Below is a small trained network, with its code and all its weights. Each question gives an input and a class and asks what happens when units are switched off, that is, made to give their printed mean instead of their output.

import numpy as np


def w(rows, s, z=0):
    codes = np.array(rows[::2]) - 128.0
    scale = np.full(codes.shape[1], s)
    scale[-1] = z or s
    return codes * scale


def norm(h):
    return h / np.sqrt((h * h).mean(-1, keepdims=True) + 1e-5)


def f(y):
    return y / 2 * (1 + np.tanh(0.7978845608 * (y + 0.044715 * y**3)))


def log_softmax(a):
    a = a - a.max(-1, keepdims=True)
    return a - np.log(np.exp(a).sum(-1, keepdims=True))


def net(x, mask):
    res = np.array(x, float).reshape(1, 2) / 4 @ E
    u = 0
    for l in range(3):
        y = f(norm(res) @ A[l][:, :-1].T + A[l][:, -1])
        res = res + np.where(mask[u : u + 10], y, B[l][:, -1]) @ B[l][:, :-1]
        u += 10
    return log_softmax(norm(res)[-1] @ U[:, :-1].T + U[:, -1])


A, B = {}, {}
E = w([
[72,44,120,180,61,254,181],'x0',
[245,173,204,30,175,162,135],'x1',
],0.0048)
A[0] = w([
[73,112,104,165,135,149,133,161],'L0N0',
[103,142,137,131,152,140,127,111],'L0N1',
[181,120,191,83,108,171,171,88],'L0N2',
[154,126,151,105,137,149,132,37],'L0N3',
[194,215,168,60,162,75,78,4],'L0N4',
[72,114,106,182,135,135,149,69],'L0N5',
[167,244,128,90,196,58,79,129],'L0N6',
[101,143,120,156,128,141,138,171],'L0N7',
[233,174,166,29,171,122,126,57],'L0N8',
[69,107,81,179,91,136,146,42],'L0N9',
],0.011,0.0045)
B[0] = w([
[147,76,141,147,94,92,104,182],'L0N0',
[135,110,98,125,114,112,121,125],'L0N1',
[175,172,82,102,224,117,129,189],'L0N2',
[140,160,121,115,188,125,137,137],'L0N3',
[7,91,130,210,119,232,255,226],'L0N4',
[139,99,162,116,84,100,109,171],'L0N5',
[214,220,63,22,218,62,41,253],'L0N6',
[145,84,131,140,105,110,104,150],'L0N7',
[46,251,202,50,172,62,55,238],'L0N8',
[137,99,155,101,69,100,101,190],'L0N9',
],0.009,0.012)
A[1] = w([
[35,158,78,193,162,82,129,38],'L1N0',
[169,154,55,129,205,201,174,126],'L1N1',
[53,233,190,56,117,102,127,127],'L1N2',
[2,200,85,207,200,129,179,6],'L1N3',
[159,144,82,132,222,226,218,92],'L1N4',
[213,65,123,105,99,88,94,135],'L1N5',
[36,195,166,178,125,100,168,2],'L1N6',
[152,174,117,150,173,135,163,6],'L1N7',
[119,180,179,138,109,110,141,53],'L1N8',
[78,201,68,92,155,51,81,131],'L1N9',
],0.0076,0.007)
B[1] = w([
[168,102,117,126,110,145,135,121],'L1N0',
[123,47,162,189,16,108,110,182],'L1N1',
[165,152,157,89,145,50,96,234],'L1N2',
[149,111,84,181,125,116,160,142],'L1N3',
[104,2,167,177,13,95,105,161],'L1N4',
[156,184,80,142,224,177,183,194],'L1N5',
[148,117,95,85,110,76,108,119],'L1N6',
[171,151,163,114,98,133,138,123],'L1N7',
[91,113,162,142,81,97,125,116],'L1N8',
[190,194,185,60,128,120,86,254],'L1N9',
],0.0065,0.0085)
A[2] = w([
[192,164,81,134,182,93,111,179],'L2N0',
[133,189,176,109,168,95,116,110],'L2N1',
[9,200,63,106,139,133,131,3],'L2N2',
[84,110,137,148,90,118,147,113],'L2N3',
[119,99,164,145,40,130,117,106],'L2N4',
[79,201,91,131,168,126,127,2],'L2N5',
[29,232,158,78,202,77,96,76],'L2N6',
[144,220,144,69,165,75,69,112],'L2N7',
[103,160,67,136,214,141,139,80],'L2N8',
[148,166,81,120,255,148,166,139],'L2N9',
],0.0096,0.0072)
B[2] = w([
[25,206,213,72,172,102,134,198],'L2N0',
[112,141,180,83,143,62,81,196],'L2N1',
[142,146,133,143,124,123,132,137],'L2N2',
[112,57,88,179,99,157,99,139],'L2N3',
[80,18,64,223,77,113,98,174],'L2N4',
[167,99,54,138,136,167,112,140],'L2N5',
[63,42,216,133,45,37,83,244],'L2N6',
[73,195,255,65,208,72,94,254],'L2N7',
[210,127,126,157,91,184,185,147],'L2N8',
[147,178,34,153,183,233,212,192],'L2N9',
],0.0079,0.014)
U = w([
[163,171,57,141,212,230,206,1],'0',
[123,40,96,184,41,111,90,197],'1',
[46,249,230,16,234,20,43,126],'2',
],0.011,0.0051)

Each question gives the input, the list of numbers given to net, and the class t.
The units are the neurons (one row each of A and B). Each row of codes is followed by its name. A weight is (code - 128) times the scale printed after its matrix; where a second scale follows, it is the last column's (A, B and U).
mask holds one flag per neuron, layer by layer. A switched-off neuron (its flag False) gives its mean, the last column of its row in B, instead of its output. The means were averaged over made-up inputs and are rounded, as every weight is.
A unit's drop is (log p(t) with every unit on - log p(t) with that unit switched off) / (log p(t) with every unit on - log p(t) with every unit switched off).
top k neurons: the k neurons with the biggest drops, biggest first
top k neurons in layer l: the k neurons of layer l with the biggest drops, biggest first
drop of u: that unit's drop, to one decimal
input [3,1], class 0: top 3 neurons -> (L0N8 L0N6 L0N4)
input [0,-2], class 1: top 2 neurons -> (L0N6 L0N8)
input [4,0], class 1: top 2 neurons -> (L0N6 L0N8)
input [5,1], class 0: top 2 neurons in layer 0 -> (L0N8 L0N6)
input [6,2], class 0: top 3 neurons -> (L0N8 L0N6 L0N4)
input [2,1], class 1: top neuron in layer 0 -> (L0N6)
input [7,2], class 0: top 3 neurons -> (L0N8 L0N4 L0N6)
input [7,4], class 1: drop of L0N8 -> 0.9
input [6,-3], class 1: drop of L0N6 -> 0.5
input [2,-2], class 1: top 2 neurons -> (L0N6 L0N8)
input [7,-2], class 1: drop of L0N6 -> 0.8
input [0,0], class 0: top 2 neurons -> (L0N8 L0N6)
input [6,-1], class 1: drop of L0N6 -> 1.1
input [6,4], class 1: top 2 neurons in layer 0 -> (L0N6 L0N8)
